After every row comes roughly how far along a hidden order it lies, from 0 to 12.
[  6.6  -3.5 -16.3  25.7 -22.2  -6.6 -22.5  -0.7  17.7   7.4  25.4 -15.9
  -3.2  12.2   1.6   5.4  -7.4]
4
[  8.8  13.1 -14.9  28.5 -17.2  -0.2 -33.5  -1.9  14.3  28.0  48.8  41.1
  -6.6  10.1  -2.2  -0.1  -9.3]
4
[  7.1   4.7  10.7   1.6  -2.3   1.0 -23.7  11.6  12.6  32.5  24.2  36.0
 -11.3  -0.4   1.1  -2.8  -2.1]
8
[-17.0  -9.2  10.9 -14.0  13.5   9.4  29.5  12.4  -9.6 -21.0 -42.2 -21.8
  18.8   2.1  -5.5   3.2  11.8]
6
[ 15.4  -0.5 -31.2   5.0 -15.2   3.3 -23.0  28.8  28.8  59.2  29.2  67.1
  -8.4  -7.6  10.2   1.5   6.4]
6
[ -5.3  -6.2 -44.6  -0.4 -13.1  -1.5 -10.8  19.2  30.0  11.7 -16.3   3.9
   8.2   0.3  14.7   7.3  13.3]
4
[ 24.1 -27.0  -5.1 -18.6   1.8  -6.6  14.5   3.9  19.7  -5.0 -24.9 -62.6
  -4.8 -15.6  18.1   5.2  10.0]
12
[ 13.7 -10.0  33.9  27.0   1.0   6.0 -20.7 -13.4  -7.3  13.9  48.4  35.6
 -13.6  -9.4 -17.9 -11.2 -14.5]
8
[ -7.1 -18.8 -58.6   9.2 -12.5   4.3  -5.9   3.1   6.8 -15.2  -8.1  -7.9
  22.0  -4.2   7.9   5.4   5.8]
0
[ -0.2 -31.4  -6.7 -17.3   5.8   5.6  13.3  10.1  -1.5   3.0 -30.2 -13.4
   0.3 -20.8  11.2  -0.6  14.3]
8
[ 24.1  16.0  11.2   3.1  -5.1 -12.4 -38.1   0.6  25.3  33.7  29.4   9.2
 -26.5   1.6  13.6   1.8  -4.0]
10
[  6.0  -7.3 -35.5  34.8 -17.1  -5.0 -28.0 -19.8   1.9   7.4  40.1  30.9
   7.0   2.7   9.2   6.0  -8.7]
0
[-15.6  -3.7 -11.3   2.0   2.7   3.3  11.9  21.4   2.7 -14.5 -36.3 -13.0
  13.2   7.1   3.7   6.3  12.8]
5
[-26.2   4.7  -7.5 -10.6  -8.7  -8.6   0.7  24.8  12.5  -2.7  -7.0 -21.3
  13.0  21.0   1.8   4.7   6.8]
1
[  9.0  13.5  -6.9 -27.2   0.7  -6.7 -15.3  20.8  23.2  41.0  -7.7  32.6
 -18.0  -5.4  21.1  -0.5  10.0]
10
[ 13.9 -26.7 -31.0  -8.3 -11.7  -4.7  -6.0  11.3  19.4  17.6   0.6 -16.1
  -7.4 -11.5  19.4   2.7  10.5]
7
[ -8.4  21.8  61.2  -1.3  18.0   2.0 -27.5  -4.3 -10.8  15.4  13.5  30.0
 -14.8   2.2  -7.0  -4.5  -5.1]
10
[ -7.1  -2.3  39.9  -0.5  17.1  19.7   5.6  11.7 -16.6   5.9  -4.7  53.4
   2.5  -7.7 -23.8  -9.8   2.4]
8
[ 13.9 -16.5 -52.6   6.2 -19.9  -5.7 -18.2  10.0  32.3  11.5  -6.3 -17.8
   3.0  -6.2  19.1   9.0   9.6]
5
[ -1.6  11.0 -25.6 -24.3  -1.3  -0.8  12.3  18.8  24.1  -4.1 -46.5 -25.4
   9.7   0.1  22.5   9.3  16.9]
7
[ -9.9 -15.6 -22.6  17.4  -4.8   5.5  -7.3  -9.7  -8.6 -22.5   7.2  -5.3
  20.7  -3.0  -5.6   2.1   0.0]
1
[  6.3   1.4  -3.4  -2.7  -3.8 -10.1  -0.3  -3.8  15.8 -14.8  -7.7 -44.1
  -4.5   3.0   1.5   6.5  -2.7]
8
[  6.5  -5.1 -28.5  -5.1 -14.6 -10.1   6.4  -4.9  18.2 -23.6 -22.4 -62.1
   2.6   2.0  16.9   6.3   2.5]
6
[ 33.4  -5.9 -14.6  -5.3 -13.4 -11.4 -24.9   5.5  27.3  45.2  32.7   8.5
 -26.9  -7.1  19.6  -0.4  -3.5]
10
[ 16.8   1.5  60.0  -0.3   8.5   3.8 -34.3  -7.4  -1.7  32.5  46.1  35.1
 -26.9 -12.0 -10.5  -6.2 -13.5]
12
[ -7.9  -1.0 -32.7  19.7  -3.2   8.4 -24.0  -7.0 -13.7   4.0  16.3  45.2
  11.9   0.4  -2.6   0.3  -5.0]
0
[-17.7 -37.1  21.9 -27.9  29.0  20.2  49.0   8.3 -30.8 -53.5 -56.3 -23.4
  25.9 -29.4  -8.8  -6.3  14.5]
8
[  3.1 -31.7 -27.5   4.5  -8.0   3.7   7.1   6.3   7.0  -9.8 -17.9 -13.0
  14.4 -13.7   7.1   2.1  10.9]
4
[ 11.5  22.3 -10.4  35.6 -13.0   2.4 -36.8  -6.2   8.1  30.0  60.0  68.9
 -10.8  10.6 -11.1   1.9 -15.0]
5
[ 26.5  -4.3   8.5   0.1  -2.7  -3.2 -15.8   6.2  16.0  35.9  30.6  24.7
 -18.5 -11.2  12.3  -2.0  -0.6]
11
[  5.8 -21.7 -13.3 -30.9   3.1  -0.7  21.8  17.9  14.1  -8.9 -37.7 -46.0
  -0.7 -12.9  14.0   3.0  14.0]
9
[-32.2  23.1  18.0  -6.1  -1.2   3.8  -3.1  25.3   4.2  25.7  -6.4  49.5
   2.7  17.6  -3.2  -2.7   9.6]
4
[  4.9  -4.2  38.5 -29.5   7.7  -4.3  31.7  12.3  13.8   8.0 -26.0 -53.6
  -5.8  -5.9   0.3  -1.5   9.5]
12
[ -2.8  -3.5 -14.7 -14.4  -3.2   2.5   5.2  18.5  12.9  12.9 -23.6   7.2
   3.5  -0.4  13.4   2.4  11.0]
7
[  5.1  12.7  14.4 -21.2   6.1  -5.5 -23.6  17.7  14.0  45.5  -3.3  24.6
 -15.4  -9.6  18.3  -0.7  11.1]
10
[-13.0  20.8  34.1   8.6  -2.5  -8.5 -25.6   5.2   7.2  13.3  28.4  20.0
  -6.3  23.9  -9.6  -3.8  -6.6]
6
[-16.1   4.4 -24.7  -5.4 -11.6  -2.7  -7.7  25.0  22.2  23.8 -19.1   9.7
   6.2  14.3  17.4   5.3  12.9]
4
[  3.3 -20.9 -14.0  10.3  -7.1   6.1 -13.7  -0.8  -1.7  20.7  20.3  37.8
  -1.2 -17.4   5.6  -5.0   0.9]
6
[  0.2   2.0  -3.6  19.3 -11.3  -1.6 -18.4   2.5   8.3   5.8  50.7  14.2
  -1.1  13.0  -6.5   0.4  -6.6]
3
[ 24.3   3.4 -15.5  -6.0 -14.5  -6.0 -23.4  20.5  24.6  49.1  27.3  33.3
 -17.8  -1.3  19.7   0.1   4.1]
9
[ -1.8   1.2  -8.2  25.5 -14.6  -6.4 -19.2  -7.1   2.4   7.9  37.4  16.4
  -0.8  15.9  -3.0   2.2 -10.0]
3
[  3.7 -18.1  -1.4  -5.8   2.2   0.7  -3.2   9.6   3.9  16.4   1.1  16.3
  -3.0 -10.1   4.7  -4.7   4.9]
8
[ 17.4 -14.1   2.8 -28.4   0.4  -6.2  19.9  13.7  15.0  -4.6 -32.3 -56.6
  -6.0  -7.9  11.3   2.0  10.3]
11
[ 22.0  12.6   3.2  35.7 -20.9  -4.0 -46.2  -8.1  22.5  47.3  72.0  44.4
 -19.9   7.2 -10.2   0.0 -15.2]
7
[ 11.2  -4.3 -38.3  17.2 -24.0 -10.2 -24.7   5.6  27.6  11.9  21.8 -20.1
  -1.4   7.5  10.4   7.4  -0.9]
4
[ 29.9 -12.1 -25.4  25.3 -18.3  -0.6 -36.4  -3.9  19.2  44.0  71.5  43.0
  -9.0 -19.5   3.4  -4.5  -6.9]
7
[ -1.9  -5.1 -34.8  16.9  -5.0  11.1 -17.1  -2.1   1.4  13.6   6.3  55.5
   9.2  -6.6   3.2   1.4   1.6]
2
[ 39.5  -3.1 -12.4  11.5 -19.0 -13.9 -46.2  -1.2  33.3  54.8  66.8  14.9
 -35.7  -9.3  17.4  -1.5 -11.0]
10
[ 21.9  13.3   3.9  18.2 -12.7  -8.4 -45.1  -1.6  22.7  37.5  43.4  26.7
 -23.8   7.4   4.5   1.0  -8.5]
9
[ 36.1 -11.3   1.3  10.8  -9.2  -8.6 -28.8  -5.7  17.4  34.1  50.5   0.9
 -27.3 -11.1   6.5  -3.5 -12.3]
10
[ -0.7   1.8 -30.9  22.0 -10.2   5.0 -24.4  -3.1   5.8   9.1  13.3  55.4
   8.6  -2.9   2.7  -0.6  -1.3]
2
[-20.5 -14.8   9.7  23.3  11.4  16.3  16.6 -18.8 -29.0 -51.3 -11.8  -4.9
  25.2  -7.4 -25.3  -2.3  -3.8]
2
[-21.2 -21.0 -13.8 -10.4   3.4  12.4  17.8  18.3  -1.6 -17.5 -51.5  -4.9
  22.8  -9.3   7.0   2.7  20.6]
4
[-10.9  23.1 -39.6  14.3  -9.3   3.9 -26.7  13.0  -1.2  36.0  31.1  67.9
   4.2  17.0  -4.8   0.4  -8.6]
0
[ 99.9 -40.0 -99.9  17.7 -99.9 -61.4 -89.1  11.9  99.9  99.9  83.8 -77.9
 -59.8 -13.8  99.9  30.6   3.3]
9
[-23.0   9.7  -8.8 -26.0   0.5   0.5  12.9  26.5   8.3  -0.3 -36.9 -17.0
  13.6  17.2   2.5   4.7  15.3]
4
[  2.9   2.6 -17.7  -4.7  -9.9 -12.0   6.0  -0.7  13.7 -18.8 -21.1 -58.6
   1.5   8.5   7.9   5.8  -0.7]
5
[  3.1 -15.0 -27.3   8.3 -18.0  -3.5  -2.5   7.4  22.4  -9.8 -12.3 -38.8
   5.9  -1.5   9.7   6.8   9.4]
4
[ 13.0  21.1  -4.1  35.4 -20.2  -8.0 -48.2  -5.9  19.0  42.2  65.7  60.4
 -18.2  16.2  -1.7   3.3 -14.9]
5
[ 10.8 -22.2 -36.4  20.9 -19.2   0.9   6.7  -3.7  15.8 -13.7  -1.4 -36.8
  10.0  -4.3   3.1   5.3  -0.3]
4
[  3.1 -24.9 -35.7   9.6 -13.0   6.0   9.1   2.9   9.3 -20.8 -20.0 -21.4
  17.4  -8.5   6.8   2.7   7.0]
3
[ 14.9 -32.9 -34.8   9.2 -15.1  -0.4   3.1   1.6  13.4 -19.4  -4.8 -28.5
  10.1 -11.6   3.4   0.7   3.2]
5
[-2.9 -3.2 22.2 -3.4  8.7 13.8  3.3 20.2 -2.7 25.9  7.0 71.5 -0.2 -9.8
 -9.4 -7.6  4.7]
8
[ 21.0  -1.2 -11.9  -2.7 -11.5  -2.0 -21.0  23.6  28.6  56.6  27.4  50.2
 -20.6  -7.1  11.7  -1.2   3.8]
9
[  1.5 -21.3 -68.8   9.8 -29.1  -7.2  -5.0   4.7  27.1  -9.0  -7.0 -35.3
  12.6   0.0  16.3   9.3   5.6]
2
[  0.9  13.8  -0.8  -9.2  -1.2  -1.9 -23.2  19.3  21.0  41.3  -0.7  47.0
  -9.3   4.7  15.3   3.7  10.2]
8
[ 42.5 -10.1 -20.3  -1.8 -24.2 -23.0 -25.0   1.2  35.5  15.1  34.8 -64.5
 -30.5  -3.2  18.3   3.9  -6.2]
11
[ 54.8 -16.6 -26.3   7.0 -17.7 -12.4 -35.2  -8.8  32.7  39.3  43.0   5.9
 -31.3 -18.0  22.0   0.5  -7.0]
11
[-6.7 10.3 37.0 -5.5  5.8  5.9 -9.5 18.3 -0.3 29.8  5.3 49.5 -6.3  2.5
 -2.6 -3.5  3.4]
8
[ 14.4  -6.0   3.8 -24.8  -6.6 -10.3  11.0  16.3  23.7   7.2 -18.6 -51.5
  -9.5  -2.8   7.0   2.8  10.3]
11
[  7.0 -31.9  -4.5   2.6  -4.6   1.9   1.8  -0.5  -3.1  -9.4   0.7 -20.6
   5.1 -17.9  -0.5  -3.6   3.0]
6
[-15.5   0.9 -18.9   0.0 -15.6 -12.3   6.8  11.8  14.2  -8.8 -10.2 -48.5
  16.0  19.9   4.4   2.9   0.9]
2
[ 25.9 -37.1 -22.7  17.4 -20.5  -8.3   2.0  -4.7  17.0 -15.3  16.3 -49.4
  -1.8 -10.8   3.8   1.5  -4.5]
6
[ 22.9  -2.4   0.6  24.8 -10.8   2.0 -34.2   1.9   8.6  45.7  62.9  56.4
 -20.4  -7.9  -6.5  -5.9 -11.7]
7
[-28.9  -5.6  -5.1  -7.3   3.7  10.6   6.6  18.4  -8.2  14.6 -28.1  17.4
  24.2   8.1  -6.5   1.1  13.1]
2
[  1.3   7.4 -52.0  13.9 -12.4   5.7 -15.5   9.8  17.6  19.4   8.2  58.1
   7.9   2.0  11.2   4.0   2.6]
1
[ 19.7 -12.6 -12.7  -0.4  -8.3  -0.8 -10.7  11.5  19.9  38.5  17.3  29.4
 -10.7 -10.3  13.8  -5.2   3.7]
8
